Below are the code and all the weights of a small trained network. Each question names an input and a class and asks about switching units off, where a switched-off unit gives its printed mean instead of its output.

import numpy as np


def w(rows, s, z=0):
    codes = np.array(rows[::2]) - 128.0
    scale = np.full(codes.shape[1], s)
    scale[-1] = z or s
    return codes * scale


def f(y):
    return y / 2 * (1 + np.tanh(0.7978845608 * (y + 0.044715 * y**3)))


def log_softmax(a):
    a = a - a.max(-1, keepdims=True)
    return a - np.log(np.exp(a).sum(-1, keepdims=True))


def net(x, mask):
    res = np.array(x, float).reshape(1, 3) / 4 @ E
    y = f(res @ A[0][:, :-1].T + A[0][:, -1])
    res = res + np.where(mask, y, B[0][:, -1]) @ B[0][:, :-1]
    return log_softmax(res[-1] @ U[:, :-1].T + U[:, -1])


A, B = {}, {}
E = w([
[171,57,217,122,63],'x0',
[110,152,177,29,201],'x1',
[25,8,113,127,126],'x2',
],0.013)
A[0] = w([
[148,86,168,112,92,190],'N0',
[41,116,169,139,114,206],'N1',
[112,63,123,131,141,155],'N2',
[140,123,116,120,126,207],'N3',
[184,180,133,141,129,54],'N4',
[151,121,98,153,38,148],'N5',
[55,131,108,154,157,133],'N6',
[67,79,173,137,130,195],'N7',
[122,186,165,145,96,190],'N8',
[138,207,144,70,72,48],'N9',
[217,90,186,125,108,202],'N10',
[101,88,145,114,85,142],'N11',
[210,179,128,106,125,190],'N12',
[137,101,119,169,101,1],'N13',
[118,154,73,160,173,231],'N14',
[196,186,131,150,84,54],'N15',
[135,115,214,122,85,125],'N16',
[105,145,152,9,187,30],'N17',
[169,154,149,139,126,117],'N18',
[101,90,108,110,120,146],'N19',
[126,156,85,224,104,81],'N20',
[98,182,63,176,177,203],'N21',
[152,100,62,210,130,37],'N22',
[142,109,125,46,174,122],'N23',
[140,126,94,147,190,227],'N24',
[132,118,96,192,84,65],'N25',
[153,152,108,155,204,143],'N26',
[170,86,201,140,105,121],'N27',
[187,69,173,136,97,190],'N28',
[119,149,68,106,134,155],'N29',
[156,166,142,199,205,226],'N30',
],0.012,0.00089)
B[0] = w([
[165,192,64,36,65,201],'N0',
[198,55,101,123,83,192],'N1',
[161,49,69,176,126,189],'N2',
[117,132,127,82,84,131],'N3',
[226,61,137,233,115,204],'N4',
[49,189,206,92,141,204],'N5',
[204,115,15,112,116,187],'N6',
[149,131,97,199,121,210],'N7',
[170,72,56,176,113,171],'N8',
[197,70,143,166,146,199],'N9',
[157,184,100,116,61,242],'N10',
[159,66,107,106,79,186],'N11',
[154,85,74,195,143,230],'N12',
[143,152,173,159,173,169],'N13',
[139,212,124,46,66,191],'N14',
[209,93,172,210,110,223],'N15',
[142,174,118,47,83,218],'N16',
[25,108,234,181,137,253],'N17',
[183,96,99,172,136,177],'N18',
[216,2,94,199,142,172],'N19',
[93,117,234,71,154,209],'N20',
[96,150,124,24,113,218],'N21',
[115,162,189,134,219,202],'N22',
[82,124,182,178,175,200],'N23',
[107,181,72,71,119,163],'N24',
[57,91,246,136,178,196],'N25',
[123,169,101,152,127,175],'N26',
[139,219,122,59,110,223],'N27',
[136,233,81,41,153,224],'N28',
[100,193,41,70,70,167],'N29',
[149,115,101,139,101,183],'N30',
],0.0051,0.012)
U = w([
[183,223,2,19,137,255],'0',
[220,80,6,200,167,101],'1',
[119,153,223,113,220,7],'2',
],0.0083,0.00076)

Each question gives the input, the list of numbers given to net, and the class t.
The units are the neurons (one row each of A and B). Each row of codes is followed by its name. A weight is (code - 128) times the scale printed after its matrix; where a second scale follows, it is the last column's (A, B and U).
mask holds one flag per neuron, in row order. A switched-off neuron (its flag False) gives its mean, the last column of its row in B, instead of its output. The means were averaged over made-up inputs and are rounded, as every weight is.
A unit's drop is (log p(t) with every unit on - log p(t) with that unit switched off) / (log p(t) with every unit on - log p(t) with every unit switched off).
The circuit of an input: a set's keep is (log p(t) with only the set's units on - log p(t) with every unit switched off) / (log p(t) with every unit on - log p(t) with every unit switched off). Starting from the 12 units with the biggest drops (on a tie, the unit counted first), units are removed one at a time, each time the one whose removal leaves the highest keep (on an exact tie, the one counted first), for as long as the keep stays at least 0.8.
circuit, biggest first: the units of the circuit, biggest drop first
top k neurons: the k neurons with the biggest drops, biggest first
drop when u is switched off: that unit's drop, to one decimal
input [1,-7,-6], class 2: top 4 neurons	(N20, N5, N25, N22)
input [-1,8,-5], class 2: circuit, biggest first	(N17)
input [8,0,8], class 0: circuit, biggest first	(N28, N0)
input [-5,-8,7], class 2: top 4 neurons	(N20, N25, N22, N5)
input [4,-2,-6], class 1: top 2 neurons	(N15, N4)
input [6,2,8], class 1: top 3 neurons	(N19, N2, N7)
input [-8,-8,2], class 0: top 2 neurons	(N6, N14)
input [7,-7,1], class 0: top 2 neurons	(N28, N0)
input [-6,8,2], class 2: top 2 neurons	(N17, N23)
input [6,-4,-4], class 0: drop when N28 is switched off	0.1
input [4,-8,7], class 2: drop when N20 is switched off	0.2
input [0,-8,7], class 2: drop when N11 is switched off	-0.1
input [4,-8,-3], class 2: drop when N16 is switched off	0.0
input [4,6,-7], class 1: top neuron	(N12)
